How the states are linked:
at | θ ω ε π ρ σ
j603 | j685 j380 j627 j173 j482 j529
j173 | j735 j178 j193 . j183 j773
j735 | j193 j606 j173 . j108 j468
j606 | j802 j225 j178 . j72 j735
j482 | j552 j985 j792 j183 j636 j429
j212 | j266 . j985 j72 j754 j552
j572 | j892 j823 j72 . j342 j424
j552 | j792 j212 j482 j108 j580 j582
j985 | j212 . j266 j892 j61 j482
j532 | j258 j381 j182 . j468 .
j183 | j108 j892 j424 . j901 j199
j921 | j773 j193 j468 . j913 .
j258 | j182 j794 j532 . j921 .
j225 | j860 j685 j529 j468 j582 j606
j792 | j482 j266 j552 j424 j474 j823
j892 | j72 j429 j572 . j209 j183
j802 | j178 j860 j606 . j572 j193
j860 | j529 j627 j225 j921 j823 j802
j199 | j718 j183 j913 . j182 .
j70 | j61 . j754 j342 j938 j474
j342 | j209 j313 j771 . j802 j794
j771 | j342 j872 j209 . j606 j381
j451 | j938 . j380 j606 j212 j685
j582 | j823 j552 j429 j718 j872 j72
j627 | j603 j938 j685 j193 j792 j860
j685 | j627 j451 j603 j735 j552 j225
j794 | j901 j342 j381 . j193 j258
j209 | j771 j558 j342 . j178 j901
j266 | j985 . j212 j572 j70 j792
j193 | j173 j802 j735 . j424 j921
j718 | j913 j108 j199 . j532 .
j72 | j572 j582 j892 . j771 j108
j429 | j582 j482 j823 j199 j558 j892
j474 | j636 j70 j580 j794 j627 j313
j636 | j580 j61 j474 j901 j603 j558
j901 | j381 j209 j794 . j173 j182
j424 | j183 j572 j108 . j794 j913
j380 | j451 . j938 j178 j985 j603
j872 | j313 j580 j558 j532 j225 j771
j313 | j558 j474 j872 j258 j860 j342
j61 | j754 . j70 j209 j380 j636
j558 | j872 j636 j313 j182 j529 j209
j773 | j468 j173 j921 . j199 .
j182 | j532 j901 j258 . j773 .
j580 | j474 j754 j636 j381 j685 j872
j754 | j70 . j61 j771 j451 j580
j938 | j380 . j451 j802 j266 j627
j468 | j921 j735 j773 . j718 .
j178 | j606 j529 j802 . j892 j173
j529 | j225 j603 j860 j773 j429 j178
j108 | j424 j72 j183 . j381 j718
j823 | j429 j792 j582 j913 j313 j572
j913 | j199 j424 j718 . j258 .
j381 | j794 j771 j901 . j735 j532

The rows follow the links: the fewer symbols apart two states are, the more alike their rows tend to be.

Some states and rows for them; each showing differs a little:
j61 -> 7 8 -1 30 -10 15 -19 13 -7 47 17 -14 -8 24 8 -1 29 20 37 -31 10 -3 16 35 -11 -2 11 19 -25 6 -18 -25 -14 -32 16 2 -20 21 -18 -4 38 40 -18 -5 -10 24 4 18 -35 -9 -8 20 -11 -13 -6 -26 -40 -2 -1 -20 46 13 0 -4 0
j735 -> -26 26 -11 -22 -24 -27 14 7 17 -35 -22 43 -16 5 0 -22 -31 -17 -27 -6 -29 21 13 -28 0 12 -4 -18 46 1 -9 -5 9 28 7 -9 43 8 6 -10 -14 -23 23 37 -4 -23 11 5 34 18 14 -23 -19 2 9 -5 42 -15 23 -7 -35 12 -13 13 14
j580 -> -17 5 -13 29 -19 -13 -7 2 18 25 15 38 -6 1 -11 -16 38 -10 19 -12 -53 18 24 20 2 5 1 19 52 -11 -1 -12 -18 -26 7 -5 32 7 11 -4 30 27 21 26 3 27 -3 6 -18 18 -6 29 -4 15 8 -3 -14 -12 7 -12 22 33 -6 11 35
j482 -> 13 -31 -9 -11 -31 16 -12 -2 5 37 0 -30 25 22 -10 -19 -12 2 27 -31 31 -15 21 14 10 -21 23 2 -32 -38 1 -19 7 -25 25 -2 -18 31 11 17 12 -11 -14 -41 7 -3 -43 10 -24 -19 -11 -4 24 5 -31 -23 -1 -15 -21 -28 31 6 19 18 -22
j183 -> 13 -29 -25 -5 -30 21 16 -11 1 -36 -10 -32 28 22 -4 -10 -11 10 -21 -33 23 -17 8 -26 5 -15 26 5 -30 -48 -3 -24 3 22 16 -9 -22 31 10 19 -37 -17 -15 -45 -1 1 -39 18 19 -15 11 -9 20 -4 -22 -26 -7 -6 -24 -29 -18 -24 17 13 -17
j792 -> 9 -38 -22 -9 1 9 -12 -6 10 33 -6 -21 20 -37 -12 -18 -6 7 15 33 18 -11 20 29 10 -13 -12 -7 -17 -53 27 37 10 -21 -25 -8 -8 -44 10 18 20 -11 -9 -35 12 -11 -49 -21 -28 -7 -11 -3 26 14 -19 35 6 -14 -19 37 28 9 17 13 -16
j532 -> -20 6 7 26 17 -14 12 -8 -2 -47 16 33 -3 3 -6 8 27 -9 -33 -6 -48 16 -24 -29 18 9 4 15 42 23 -4 -4 -11 35 11 0 37 3 14 2 -29 13 13 21 9 25 19 1 34 17 16 15 -12 22 20 -7 -14 15 16 -7 -32 2 -8 -9 38
j70 -> 4 13 5 30 17 11 -16 10 -2 45 19 -17 -6 -15 20 3 31 20 39 22 -2 -2 8 38 -20 7 -19 13 -18 0 9 23 -16 -44 -30 -3 -21 -23 -14 -15 46 31 -13 4 -17 26 8 -11 -32 -12 -14 20 -12 -11 -12 26 -28 -3 5 29 30 5 2 -6 10
j582 -> -23 -40 16 -8 21 19 2 -6 -13 10 -7 23 25 4 -13 15 -15 0 4 -4 -44 22 -19 11 6 -17 11 -15 60 -14 10 -5 8 -4 12 -2 51 7 12 15 -5 -21 26 -18 17 -12 -26 5 -16 22 -6 -10 28 10 31 -12 28 17 -23 -4 12 35 18 -15 28

Each walk starts at a row. The symbols on each line, taken left to right, move it on to the next state.
Each answer is a row, close to the row of the state it stands for.
---
4 -34 -22 -10 0 16 3 1 7 -31 -11 -26 23 -24 -3 -19 -5 7 -22 34 18 -8 10 -20 0 -11 -13 -13 -21 -53 32 31 3 22 -22 -3 -13 -31 3 21 -34 -14 -15 -37 0 -11 -42 -24 28 -3 5 -6 20 -3 -11 30 6 -4 -25 32 -24 -22 13 19 -10
σ ω ω ρ ε σ: -22 16 -14 39 -21 -7 14 -5 23 -31 20 44 -8 2 -5 -21 44 -17 -27 -2 -47 14 6 -23 -1 5 4 17 51 -21 -4 -2 -20 32 -3 -10 40 9 10 -2 -22 20 15 24 0 33 -9 5 26 26 11 19 -10 14 9 -7 -14 -3 4 -6 -24 10 -2 17 43
ω ε θ ε ω ω ρ ω: 7 22 2 -16 -14 -2 -20 9 -1 50 -13 -16 -10 28 12 -2 -22 17 34 -25 34 -10 12 44 -14 10 13 -7 -29 19 -14 -31 9 -35 11 0 -26 27 -13 -9 44 -11 -8 14 -13 -9 27 18 -39 -12 -17 -19 -15 -16 -14 -29 5 -5 13 -26 43 8 -10 -4 -24
---
13 29 -4 -11 8 1 -13 14 -8 47 -15 2 -8 -25 14 -4 -21 12 30 30 17 -3 12 40 -9 8 -21 -5 -16 19 4 26 11 -36 -25 -1 -31 -20 -13 -6 46 -11 -13 18 -11 -11 18 -18 -36 -12 -9 -14 -18 -29 -9 20 16 -1 10 34 32 18 -6 1 -23
ε σ σ ω σ θ ε: -21 23 12 -25 12 -27 -5 -3 -7 17 -20 49 -13 0 -6 9 -30 -30 9 -9 -27 26 -13 3 20 10 7 -9 54 40 -13 -5 13 -5 3 13 38 1 14 -12 10 -36 20 35 9 -16 35 13 -2 25 -3 -13 -15 -3 30 -5 35 7 21 -5 8 21 -16 -15 14
ω σ ρ ρ ω σ: -20 8 14 40 18 -20 -8 -6 6 7 24 41 -10 5 -16 14 39 -27 7 -7 -55 20 -18 14 14 4 8 22 51 29 -10 -5 -20 -10 10 6 52 7 8 -7 9 14 17 22 11 29 20 5 -8 20 -9 22 -5 16 30 -5 -12 11 13 -1 8 29 -1 -15 43
---
5 -27 13 -6 4 5 12 -3 -12 -46 -3 -27 14 26 -17 13 -12 -1 -35 -26 22 -9 -28 -35 6 -9 21 -6 -18 -20 -1 -22 0 46 26 7 -11 24 14 19 -39 -15 -18 -34 5 -5 -17 8 34 -8 18 -5 14 6 -7 -21 5 10 -19 -30 -29 -29 9 -11 -20
ρ ε θ ρ ε ε: -16 23 7 -15 9 -28 19 -4 -3 -39 -6 35 -12 1 -12 10 -19 -18 -31 -12 -23 13 -24 -29 4 8 -4 -8 38 29 -13 4 10 37 19 -1 34 6 15 -11 -28 -24 18 33 16 -16 34 -4 35 22 18 -22 -6 11 17 -7 33 7 17 -8 -37 0 -11 -8 14
ε ε θ ε ρ: 5 -33 5 -8 22 11 10 -4 -12 -45 -7 -19 13 -19 -6 10 -14 -4 -33 27 19 -2 -28 -31 8 -15 -12 -3 -17 -16 22 28 7 35 -22 5 -14 -29 10 17 -42 -16 1 -37 6 -13 -26 -22 27 -6 14 -4 20 8 0 32 -2 15 -20 28 -39 -19 14 -11 -19
---
-16 33 6 -32 -5 4 -1 12 8 -16 -16 51 -20 6 23 5 -32 21 -8 -13 -32 17 -6 -17 -21 12 -4 -11 61 35 -14 -6 19 7 -2 -8 38 7 -13 -19 3 -8 26 45 -14 -24 27 5 8 27 4 -22 -26 -24 29 -7 41 9 12 -11 -7 16 -15 -2 15
ε ω σ ε θ ρ: 8 -31 9 -2 -8 42 -3 -3 -8 -15 -1 -40 20 26 16 10 -12 41 -14 -31 23 -13 -5 -5 -19 -20 26 -8 -29 -26 0 -34 8 5 12 -1 -27 26 -19 21 -14 4 -10 -46 -7 -8 -39 9 5 -22 -5 -3 26 -16 -11 -20 0 8 -40 -34 -10 -21 11 -17 -16
ε σ θ ε ω ε θ: 13 -39 4 -6 20 46 9 10 -10 -9 -5 -29 24 -23 14 5 -10 41 -4 33 29 0 -8 -8 -14 -19 -13 -3 -19 -29 22 28 1 18 -35 0 -16 -38 -22 21 -16 11 -10 -35 -20 -10 -22 -23 2 -10 -1 -13 14 -21 -1 32 1 3 -40 26 -11 -12 17 1 -21
---
-23 -29 -27 -2 -11 20 11 -1 16 -39 -8 25 26 6 -9 -16 -13 5 -25 -6 -35 17 13 -32 2 -11 16 -1 50 -49 12 -3 5 30 -2 -9 37 4 7 17 -25 -7 23 -13 13 -4 -47 1 33 33 16 -11 24 1 13 -11 22 -8 -25 -3 -23 7 9 19 23
ε θ σ ρ ω θ ω: 4 11 3 45 16 12 0 11 -1 -13 19 -17 -6 -31 19 4 38 24 2 43 0 -9 2 -11 -15 -4 -19 17 -18 14 14 41 -12 12 -34 -1 -24 -42 -15 -7 1 46 -11 6 -14 29 14 -21 11 -11 6 23 3 -7 -1 35 -37 -2 2 33 -14 -11 -7 1 10
σ ω θ ω ρ σ: 18 33 4 -28 -11 1 3 15 -11 -14 -16 -17 -14 27 20 5 -34 9 -11 -33 48 -5 -6 -9 -14 8 11 -14 -36 28 -27 -35 13 8 10 7 -29 32 -25 -11 7 -4 -13 15 -7 -20 35 14 12 -13 3 -18 -18 -26 -15 -35 14 1 18 -30 -9 -22 -15 -5 -32
---
5 20 -19 35 3 -7 6 -8 11 -29 26 -12 -5 -31 -12 -24 41 -11 -24 33 -4 -1 20 -17 -1 -5 -24 22 -23 -10 15 33 -15 31 -28 -4 -9 -43 3 -7 -23 25 -9 7 -4 35 3 -14 33 -8 11 12 -11 9 -27 38 -31 -6 12 29 -34 -24 -12 15 19
ω ε ε σ ω ω: 12 11 8 30 7 -15 -5 -6 -18 9 24 -20 -13 29 -6 18 45 -27 12 -35 8 -14 -21 2 17 5 21 21 -38 28 -21 -29 -20 -7 31 10 -20 28 17 -2 11 18 -13 3 8 37 20 20 -13 -9 1 19 -6 24 -11 -30 -41 13 10 -30 17 -7 -7 -14 2
ω ε σ σ ω σ ρ: 4 32 2 -29 21 5 2 10 -4 -5 -17 -8 -18 -38 24 9 -35 16 -4 41 35 -4 -15 -3 -16 14 -24 -9 -20 32 6 32 16 7 -46 4 -22 -41 -21 -9 -1 -1 -9 26 -13 -20 31 -27 8 -7 1 -12 -18 -19 -9 34 18 2 7 44 -15 -7 -8 -7 -24
---
3 22 16 -23 20 -27 19 -7 -8 -39 -14 -2 -12 -30 -7 12 -22 -25 -45 34 18 -4 -21 -31 14 11 -13 -19 -15 36 10 26 -1 41 -9 1 -5 -25 14 -8 -28 -29 -15 13 10 -8 32 -13 29 -11 5 -11 -16 0 -13 27 20 10 16 33 -48 -31 -7 -7 -19
θ θ θ θ θ θ ω θ: 15 24 -22 -29 -30 -26 18 -2 3 -34 -15 -17 -14 31 -1 -17 -28 -19 -23 -35 34 -13 5 -22 7 13 19 -13 -34 2 -26 -22 23 29 22 -11 -21 29 10 -14 -12 -23 -18 11 11 -18 12 12 20 -13 11 -27 -25 -6 -25 -31 19 -16 15 -27 -26 -32 -5 13 -26
ω ρ ρ ω ω ρ: 1 28 -15 -24 -25 -17 -7 -6 8 26 -14 -6 -9 29 -16 -18 -28 -19 27 -30 23 -14 24 29 8 10 10 -10 -37 3 -22 -22 9 -22 32 -4 -24 25 2 -15 32 -31 -15 12 9 -23 29 11 -23 -9 -9 -9 -16 3 -17 -23 10 -12 21 -33 26 -4 -9 8 -26
